[[-4.53  0.61]
 [ 0.19 -7.02]
 [-5.40 -4.15]
 [ 1.92 -2.04]
 [ 2.10  1.46]
 [ 1.95  0.96]
 [ 1.94 -2.83]
 [-0.12 -2.37]
 [-3.36  1.30]
 [ 1.43  2.07]]
->
[[ 0.61 -7.02 -4.15 -2.04  1.46  0.96 -2.83 -2.37  1.30  2.07]
 [-4.53  0.19 -5.40  1.92  2.10  1.95  1.94 -0.12 -3.36  1.43]]

[[-2.60  0.84  5.80]
 [-0.16 -2.89  0.69]]
->
[[ 5.80  0.69]
 [ 0.84 -2.89]
 [-2.60 -0.16]]

[[-0.92 -0.31  0.23 -0.39 -2.53  0.12  1.04  0.41 -0.44  0.53 -1.38 -0.01
   0.77 -2.82 -2.00  1.77]
 [ 1.42 -3.55 -1.93  0.65 -4.96 -0.89  0.09 -0.36 -2.50 -3.59  1.96  3.24
   2.09  5.17  7.20 -2.57]
 [-0.39  2.60  1.67  1.04  4.38  1.43 -3.40  0.07  4.42  0.56 -2.34 -0.42
  -1.50 -0.82  2.84 -1.87]]
->
[[ 1.77 -2.57 -1.87]
 [-2.00  7.20  2.84]
 [-2.82  5.17 -0.82]
 [ 0.77  2.09 -1.50]
 [-0.01  3.24 -0.42]
 [-1.38  1.96 -2.34]
 [ 0.53 -3.59  0.56]
 [-0.44 -2.50  4.42]
 [ 0.41 -0.36  0.07]
 [ 1.04  0.09 -3.40]
 [ 0.12 -0.89  1.43]
 [-2.53 -4.96  4.38]
 [-0.39  0.65  1.04]
 [ 0.23 -1.93  1.67]
 [-0.31 -3.55  2.60]
 [-0.92  1.42 -0.39]]

[[ 0.02 -0.41 -0.79  0.85]
 [-0.38 -0.16  6.31 -1.10]
 [-3.52  0.16 -4.53 -1.39]
 [ 2.00  0.06 -1.63 -0.48]
 [ 0.01 -0.59 -3.17  1.19]
 [-1.20 -0.20 -4.30  1.07]
 [-0.32  0.33 -3.92 -0.51]]
->
[[ 0.85 -1.10 -1.39 -0.48  1.19  1.07 -0.51]
 [-0.79  6.31 -4.53 -1.63 -3.17 -4.30 -3.92]
 [-0.41 -0.16  0.16  0.06 -0.59 -0.20  0.33]
 [ 0.02 -0.38 -3.52  2.00  0.01 -1.20 -0.32]]

[[ 2.11 -2.01 -2.19 -1.17 -1.65  3.23]
 [ 2.73 -3.24 -2.85 -2.16 -2.12  4.65]
 [ 2.88 -2.99 -3.31 -1.68 -2.28  4.71]
 [-3.80  4.30  4.02  2.73  2.97 -6.39]]
->
[[ 3.23  4.65  4.71 -6.39]
 [-1.65 -2.12 -2.28  2.97]
 [-1.17 -2.16 -1.68  2.73]
 [-2.19 -2.85 -3.31  4.02]
 [-2.01 -3.24 -2.99  4.30]
 [ 2.11  2.73  2.88 -3.80]]

[[ 0.09 -1.00 -0.28  0.23 -1.85  0.44  0.49 -0.86  1.88]
 [-2.10 -2.39 -0.80  1.37  3.12  3.34 -1.55 -4.30 -0.97]
 [-0.53  0.95  2.05 -0.28 -1.35 -0.55 -1.45  2.14  1.29]
 [-5.91  6.50  0.51  4.52  1.31 -1.60  2.82  3.78  7.42]
 [-1.46 -0.60  1.64  4.19  3.88  1.70 -2.28 -6.43 -3.75]
 [ 0.99 -2.64 -2.31 -4.93 -2.67 -4.28 -0.36 -5.75  0.76]
 [-0.25  4.75  3.68 -3.48 -3.78 -1.35 -2.66  0.42  1.81]]
->
[[ 1.88 -0.97  1.29  7.42 -3.75  0.76  1.81]
 [-0.86 -4.30  2.14  3.78 -6.43 -5.75  0.42]
 [ 0.49 -1.55 -1.45  2.82 -2.28 -0.36 -2.66]
 [ 0.44  3.34 -0.55 -1.60  1.70 -4.28 -1.35]
 [-1.85  3.12 -1.35  1.31  3.88 -2.67 -3.78]
 [ 0.23  1.37 -0.28  4.52  4.19 -4.93 -3.48]
 [-0.28 -0.80  2.05  0.51  1.64 -2.31  3.68]
 [-1.00 -2.39  0.95  6.50 -0.60 -2.64  4.75]
 [ 0.09 -2.10 -0.53 -5.91 -1.46  0.99 -0.25]]

[[ 0.40  6.49 -0.61  3.07 -3.67  5.14  3.26  1.57 -2.30 -3.97  2.73  6.44]
 [-1.42 -0.94 -1.15 -2.55 -0.69 -2.27  0.30 -3.67  0.18  2.81 -0.67 -3.76]
 [ 1.06  1.53  2.35 -0.32 -1.60  1.15 -0.68  0.26 -2.01  0.88  2.28  3.55]
 [-0.34 -2.12 -4.47  1.23 -1.65 -1.45  3.36 -0.99 -1.94  4.81  1.81 -0.20]
 [ 2.97  3.35  0.80  2.11  1.68  0.28  0.98  1.98  0.75 -3.25  0.41  2.23]
 [-1.99 -4.09 -1.44 -2.70 -0.58 -2.81  0.74 -3.09 -1.63  1.89  0.23 -2.91]]
->
[[ 6.44 -3.76  3.55 -0.20  2.23 -2.91]
 [ 2.73 -0.67  2.28  1.81  0.41  0.23]
 [-3.97  2.81  0.88  4.81 -3.25  1.89]
 [-2.30  0.18 -2.01 -1.94  0.75 -1.63]
 [ 1.57 -3.67  0.26 -0.99  1.98 -3.09]
 [ 3.26  0.30 -0.68  3.36  0.98  0.74]
 [ 5.14 -2.27  1.15 -1.45  0.28 -2.81]
 [-3.67 -0.69 -1.60 -1.65  1.68 -0.58]
 [ 3.07 -2.55 -0.32  1.23  2.11 -2.70]
 [-0.61 -1.15  2.35 -4.47  0.80 -1.44]
 [ 6.49 -0.94  1.53 -2.12  3.35 -4.09]
 [ 0.40 -1.42  1.06 -0.34  2.97 -1.99]]
---
[[-6.99  2.51]
 [-0.89  1.00]]
->
[ 2.51 -0.89]

[[ 0.94  0.00  0.00]
 [-5.29 -2.12 -0.42]
 [ 1.08  0.20  0.04]
 [-6.03 -1.62 -0.26]]
->
[ 0.00 -2.12  1.08]

[[-0.09 -3.47 -1.99]
 [-6.72  2.83 -5.50]
 [ 1.01 -1.64  0.02]
 [-2.48  0.18 -2.51]
 [ 0.83  1.21  1.51]]
->
[-1.99  2.83  1.01]

[[-0.95  0.35  4.18  2.57  2.19]
 [-0.18  0.09  0.37  0.41  5.77]]
->
[2.19 0.41]

[[-5.07  1.30 -0.60]
 [-4.76  2.51 -5.44]
 [ 3.14  2.00 -2.41]
 [ 3.83  2.94 -1.05]
 [-4.17 -2.34  2.39]]
->
[-0.60  2.51  3.14]

[[-0.58  0.34  6.39]
 [-5.06 -2.32  3.45]]
->
[ 6.39 -2.32]

[[-3.00  5.79 -1.21 -1.01  2.54]
 [ 0.42 -0.50  2.24  4.47  1.68]]
->
[2.54 4.47]

[[ 0.52 -0.26]
 [ 0.46  4.44]
 [-4.53  1.86]
 [-1.12 -5.30]]
->
[-0.26  0.46]

[[-4.79  5.30 -5.04]
 [-1.34  2.18 -2.23]]
->
[-5.04  2.18]
---
[[-3.48 -1.18 -0.57  6.61]
 [ 1.07  1.19  2.89  4.27]
 [-1.75 -0.15  2.41  5.97]]
->
[[-3.48 -1.18]
 [ 1.07  1.19]]

[[ 2.82  5.88  0.94 -4.43  1.61]
 [-1.64  1.80  1.95 -1.87 -2.79]]
->
[[ 2.82  5.88]
 [-1.64  1.80]]

[[ 0.61 -2.93 -1.57  1.77 -0.01]
 [ 1.36 -4.28 -1.81  6.33  0.03]
 [ 0.82 -3.90 -2.18  3.93  0.02]
 [-1.95  5.24  2.81 -6.89  0.01]]
->
[[ 0.61 -2.93]
 [ 1.36 -4.28]]

[[ 5.36  0.58  3.07 -4.33]
 [ 4.42  0.45  2.98 -4.23]
 [-6.76  0.09 -4.08  3.76]
 [-5.67 -1.78 -2.23 -0.31]
 [-5.68 -1.51 -3.90  0.51]]
->
[[5.36 0.58]
 [4.42 0.45]]

[[ 5.78  0.22 -2.21]
 [ 4.52 -4.36 -2.65]]
->
[[ 5.78  0.22]
 [ 4.52 -4.36]]

[[-0.68  3.98]
 [-1.93  1.37]
 [ 0.56  6.54]]
->
[[-0.68  3.98]
 [-1.93  1.37]]

[[-7.17  3.68  3.34]
 [-7.07  5.94  1.36]
 [-6.32  6.79 -0.53]
 [-2.69  7.28 -5.28]
 [ 2.22  4.68 -7.48]]
->
[[-7.17  3.68]
 [-7.07  5.94]]

[[-0.21 -0.17  1.29]
 [ 6.03 -0.26  0.57]
 [-3.29 -0.26  0.63]]
->
[[-0.21 -0.17]
 [ 6.03 -0.26]]

[[-7.07  4.52 -4.89 -0.97]
 [-3.19 -3.29 -4.45  5.74]
 [ 0.00 -0.35 -0.47  0.61]
 [-0.02 -0.08 -0.07  0.11]]
->
[[-7.07  4.52]
 [-3.19 -3.29]]
---
[[-0.96 -0.99  1.80]
 [-0.99 -1.13  1.70]
 [-0.58 -3.05  5.37]
 [-0.66  0.96  1.29]]
->
[[-0.96 -0.99]
 [-0.99 -1.13]]

[[ 3.89  3.38  0.03]
 [-5.81 -0.14  1.54]
 [-0.32 -0.50  5.24]
 [ 2.30 -2.94 -3.33]]
->
[[ 3.89  3.38]
 [-5.81 -0.14]]

[[-2.50  0.56 -3.80 -2.09 -5.41]
 [ 1.57  2.65 -3.08 -3.21 -0.52]
 [ 0.72  5.96  1.55 -7.47 -2.55]
 [-3.11  0.59 -2.29 -1.22 -0.22]
 [-6.39  3.02 -4.29  6.04 -0.35]]
->
[[-2.50  0.56]
 [ 1.57  2.65]]

[[-3.24 -5.45 -0.77]
 [-4.21 -2.11 -0.58]]
->
[[-3.24 -5.45]
 [-4.21 -2.11]]

[[ 0.81 -0.38  3.12  1.50  2.30]
 [-2.88  5.26  5.64  1.40 -3.36]
 [-3.21  4.61  6.32 -1.50 -3.27]
 [ 0.06  1.13 -2.01 -5.56 -2.10]
 [ 1.63 -5.12 -2.01 -0.09  3.88]]
->
[[ 0.81 -0.38]
 [-2.88  5.26]]

[[-7.31 -1.14 -6.41  1.05]
 [ 0.23 -0.11 -1.21 -3.16]]
->
[[-7.31 -1.14]
 [ 0.23 -0.11]]

[[-1.29  4.33  4.20 -7.37 -1.38]
 [-1.39  4.46  3.79  4.18 -1.18]
 [-1.40  4.26  5.23  0.71 -1.22]
 [-1.18  5.42 -0.09 -5.09 -1.39]
 [-1.17  5.84 -3.01  3.43 -1.28]]
->
[[-1.29  4.33]
 [-1.39  4.46]]
